Here is a tiny trained network, its code and every weight. The questions are about switching its units off for an input and a class, where a switched-off unit gives its printed mean instead of its output.

import numpy as np


def w(rows, s, z=0):
    codes = np.array(rows[::2]) - 128.0
    scale = np.full(codes.shape[1], s)
    scale[-1] = z or s
    return codes * scale


def f(y):
    return y / 2 * (1 + np.tanh(0.7978845608 * (y + 0.044715 * y**3)))


def log_softmax(a):
    a = a - a.max(-1, keepdims=True)
    return a - np.log(np.exp(a).sum(-1, keepdims=True))


def net(x, mask):
    res = np.array(x, float).reshape(1, 2) / 4 @ E
    y = f(res @ A[0][:, :-1].T + A[0][:, -1])
    res = res + np.where(mask, y, B[0][:, -1]) @ B[0][:, :-1]
    return log_softmax(res[-1] @ U[:, :-1].T + U[:, -1])


A, B = {}, {}
E = w([
[22,48,143,25],'x0',
[238,64,2,25],'x1',
],0.0076)
A[0] = w([
[58,177,91,160,211],'n1',
[164,88,72,86,72],'n2',
[204,205,125,116,98],'n3',
[61,94,145,44,100],'n4',
[106,137,196,106,93],'n5',
[125,218,12,180,111],'n6',
[176,194,146,211,82],'n7',
[181,104,104,70,116],'n8',
[96,177,178,125,9],'n9',
[19,61,89,109,229],'n10',
[45,224,136,150,69],'n11',
[86,196,143,93,5],'n12',
[55,77,159,84,97],'n13',
[236,164,73,191,91],'n14',
[34,133,228,188,13],'n15',
[149,126,115,196,34],'n16',
[120,71,160,94,251],'n17',
[143,62,63,123,66],'n18',
[128,30,139,175,5],'n19',
],0.011,0.003)
B[0] = w([
[139,151,72,134,172],'n1',
[90,53,79,46,211],'n2',
[105,94,219,96,193],'n3',
[198,165,237,58,206],'n4',
[119,115,114,64,155],'n5',
[81,152,173,59,197],'n6',
[107,140,198,83,215],'n7',
[87,52,109,123,210],'n8',
[108,89,110,67,155],'n9',
[168,202,177,115,226],'n10',
[27,27,101,99,195],'n11',
[106,75,147,143,131],'n12',
[140,181,157,1,195],'n13',
[106,131,181,64,254],'n14',
[109,35,22,94,240],'n15',
[87,139,158,36,148],'n16',
[76,218,152,163,185],'n17',
[93,49,106,111,189],'n18',
[103,85,175,51,115],'n19',
],0.0073,0.008)
U = w([
[91,41,121,92,147],'0',
[105,145,247,86,52],'1',
[121,148,150,107,251],'2',
[200,99,113,213,5],'3',
[136,179,65,140,5],'4',
],0.013,0.003)

Each question gives the input, the list of numbers given to net, and the class t.
The units are the neurons (one row each of A and B). Each row of codes is followed by its name. A weight is (code - 128) times the scale printed after its matrix; where a second scale follows, it is the last column's (A, B and U).
mask holds one flag per neuron, in row order. A switched-off neuron (its flag False) gives its mean, the last column of its row in B, instead of its output. The means were averaged over made-up inputs and are rounded, as every weight is.
A unit's drop is (log p(t) with every unit on - log p(t) with that unit switched off) / (log p(t) with every unit on - log p(t) with every unit switched off).
The circuit of an input: a set's keep is (log p(t) with only the set's units on - log p(t) with every unit switched off) / (log p(t) with every unit on - log p(t) with every unit switched off). Starting from the 12 units with the biggest drops (on a tie, the unit counted first), units are removed one at a time, each time the one whose removal leaves the highest keep (on an exact tie, the one counted first), for as long as the keep stays at least 0.8.
units of the circuit, in order: the units of the circuit, biggest drop first
top k neurons: the k neurons with the biggest drops, biggest first
drop when u is switched off: that unit's drop, to one decimal
input [-8,7], class 1: units of the circuit, in order -> [n14]
input [3,-5], class 0: top 2 neurons -> [n15 n11]
input [4,1], class 1: top 2 neurons -> [n15 n4]
input [-5,4], class 1: units of the circuit, in order -> [n15 n14]
input [2,-3], class 2: top 3 neurons -> [n2 n8 n18]
input [-7,6], class 1: top 2 neurons -> [n14 n15]
input [6,4], class 1: top 3 neurons -> [n4 n10 n15]
input [2,3], class 2: top 2 neurons -> [n15 n11]
input [4,-7], class 0: drop when n15 is switched off -> 0.7
input [2,-7], class 0: drop when n15 is switched off -> 0.1
input [0,1], class 2: drop when n15 is switched off -> 0.4
